A =
[[ -6  33 -12  -1 -38   7   6 -15  22  52]
 [-28  -8   5  -9 -25  -8  15 -13  11  23]
 [ 21 -28  -8  -5   0   6 -39  18 -38 -65]
 [-13  28  19   8 -18   8   5   0  43  66]
 [-12  21 -17   5  -6  22 -22  17  -4  -5]]
The first entry of the largest entry's row: -13
The entry in the top-right corner is 52
The last entry, reading row by row is -5
The entry just left of 23 is 11
The entry directly below -15?
A: -13
The entry just left of -15?
A: 6
The entry in the bottom-left corner: -12
The 1st entry, reading row by row?
A: -6
The first entry of the smallest entry's row: 21
The smallest entry in the last row is -22
The 4th entry, reading row by row: -1
The smallest entry in the first row?
A: -38
The entry directly below 7?
A: -8
The 3rd entry on the diagonal from the top-right corner?
A: 18
The smallest entry?
A: -65
The third entry on the main diagonal?
A: -8
The fifth-last entry, reading row by row?
A: 22
The maximum -> 66
The entry just left of the smallest entry is -38
The third entry from the end, reading row by row?
A: 17
The entry just right of 17 is -4

W =
[[-10.12, 32.56, -132.81, -4.67],
 [-45.14, -208.61, -58.80, 127.55]]
Rows and columns are numbered from 0.
Report the entry directly above the smallest entry.
A: 32.56
The bottom entry of the column that holds the largest entry -> 127.55
The entry directly above the largest entry is -4.67
The entry at row 1, column 0: -45.14
Report the entry at row 0, column 0.
A: -10.12

arr =
[[ -7   3  -7  78]
 [-21  -4  36  45]
 [-13  -4 -24  -2]
 [ 12  12  14  16]
 [-21  -5   4  -6]
 [ 33  11  23   0]]
Indices start at 0.
The entry just left of -5 -> -21
The entry just right of the smallest entry?
Answer: -2
The entry at row 1, column 0: -21
The top-left entry?
Answer: -7
The entry just right of 33: 11
The entry just left of the largest entry?
Answer: -7
The bottom-right entry?
Answer: 0
The entry just right of 11?
Answer: 23
The entry just left of 11 is 33
The entry directly below 3?
Answer: -4
The entry just left of 14?
Answer: 12
The top-right entry?
Answer: 78

Questions about the row below.
1) Find the entry just left of -0.244.
2) Find the entry just right of -0.475.
3) Find the entry just left of -0.318.
4) Find the entry just left of the largest entry.
[-0.213 -0.318  1.584 -1.094 -0.056 -0.475 -0.244 -0.145]
1) -0.475
2) -0.244
3) -0.213
4) -0.318

Questions about the row below.
1) Read off the last entry.
2) Read off the entry just left of the centre entry.
3) Read off the entry just left of -10.998.
4) Read off the second entry from the right.
5) Read off the second largest entry.
6) Read off the first entry.
7) Read off the third entry from the right.
8) Read off the third entry.
[-16.330, 11.248, 6.425, 14.740, -4.387, -19.746, -8.413, 3.066, -10.998, -12.565, 16.348, -7.817, 5.327]
1) 5.327
2) -19.746
3) 3.066
4) -7.817
5) 14.740
6) -16.330
7) 16.348
8) 6.425

array([[  0,   0, -12,  11,   0, -37, -22, -35,   0,  26,  -1,  40],
       [  1,   1,  -3,  12,   1,  -2, -20,  -2,   0,   5,  -2,   9],
       [  0,   0,  23,   4,   0,  22, -19,  23,   0, -65,   0, -62],
       [  1,   0,   5,   2,   0, -28,   1, -23,   0,  43,  -1, -17],
       [  0,   0, -24, -11,  -1,   1,  42,  -2,   0,  11,   1,  25]])
The fifth entry from the end, reading row by row: -2
The maximum: 43
What is the entry in the bottom-left corner?
A: 0
The 3rd entry on the main diagonal: 23
The entry just left of the largest entry: 0
What is the top entry of the column that holds the largest entry?
A: 26
The entry just right of -19: 23
What is the first entry in the row that holds the smallest entry?
A: 0
What is the entry directly above 25?
A: -17
What is the entry just right of the smallest entry?
A: 0
What is the entry directly below the largest entry?
A: 11
What is the entry directly above the largest entry?
A: -65
What is the bottom-right entry?
A: 25
The fourth entry in reading order -> 11
What is the 4th-last entry, reading row by row?
A: 0
The last entry in the row that holds the smallest entry -> -62
What is the third largest entry?
A: 40
What is the entry just left of -22?
A: -37
What is the fifth entry, reading row by row?
A: 0
What is the 1st entry on the main diagonal?
A: 0
The 2nd largest entry is 42
The second entry, reading row by row is 0
The third entry in reading order -> -12
The entry just left of the smallest entry: 0
What is the entry just right of -28?
A: 1
The entry directly above -11: 2
